a = [102 124 153 109 103 102 103  99]
The 2nd entry from the right is 103
The last entry: 99
The first entry from the left is 102

Read these off the grid that follows. Rows and columns are numbered from 1.
1) Which number is the entry in the bottom-right corner?
2) Which number is the entry in the top-right corner?
3) Which number is the bottom-left entry?
4) Which number is the entry just right of the largest entry?
5) Which number is the top-left entry?
6) Which number is the bottom entry of the column that holds the smallest entry?
7) Which number is the entry directly above the centre entry?
8) Which number is the entry in row 3 and column 3?
[[103  81  98  92  96 107 109  99  95 106  78  95 106]
 [100  86  97 103  87 110 111  87  99 114  64 107  93]
 [ 96  50 111  94  98 109 112  87 106  94  80 108 112]
 [100  70 106  90 102 108 112  97  95  99  81  99 113]
 [ 90  75 102  90 109 108 110 105  85 109  81 101 120]
 [104  83 101  90  98 106 108 100  93 105  80  95 109]
 [104  88 102  94 103 106 106 101  93  99  88  96 109]
 [ 96  48 111  93  97 109 112  87 108  95  80 110 112]
 [114 106 109 110  93 129 127  98  84 125  80  95 105]
 [ 96  50 111  94  98 109 112  87 106  94  80 108 112]
 [ 97  65 107  93 101 109 113  95  96  99  80 103 114]]
1) 114
2) 106
3) 97
4) 127
5) 103
6) 65
7) 110
8) 111

grid =
106 132 123 58 119
113 125 123 64 120
106 125 130 100 96
106 126 123 62 120
106 125 128 100 104
127 113 123 105 107
107 110 111 101 111
The fourth entry from the end, reading row by row is 110
The last entry, reading row by row is 111
The entry just left of 128 is 125
The first entry in reading order -> 106
Which number is the top entry of the column that holds the smallest entry?
Answer: 58
Which number is the entry just left of the centre entry?
Answer: 126
Which number is the entry directly below the largest entry?
Answer: 125
The entry in the top-right corner is 119

W =
90 112 124 87 111 119 94 87 76 110
111 116 122 81 99 98 61 90 67 83
81 115 75 88 92 105 105 112 117 80
72 74 109 92 92 126 123 104 137 81
115 138 115 90 118 103 83 103 68 100
80 90 105 100 95 127 124 110 143 91
76 146 98 100 87 109 82 121 112 77
95 145 90 98 95 104 55 87 84 128
95 81 110 99 108 130 134 108 119 85
74 137 92 86 81 103 94 110 114 102
83 105 127 88 100 127 79 75 112 131
76 93 78 85 88 109 96 98 130 96
114 118 114 77 103 120 85 86 78 125
Indices start at 1.
Which number is the entry directly above 102? 85
The entry in the bottom-left corner is 114
The bottom-right entry -> 125
The entry directly below 116: 115
Which number is the top-right entry? 110
Which number is the entry in row 2 and column 1? 111
Which number is the entry just left of the largest entry? 76
Which number is the entry at row 1, column 2? 112
Which number is the entry directly above the smallest entry? 82
Which number is the entry just left of 126? 92
The entry at row 1, column 3 is 124
Which number is the bottom entry of the column that holds the smallest entry? 85
The entry just left of 79 is 127
Which number is the entry directly above the largest entry? 90
Which number is the entry in row 3 and column 1? 81
Which number is the entry at row 1, column 1? 90
Which number is the entry in row 3 and column 3? 75
The entry directly below the largest entry: 145
The entry just right of 82 -> 121
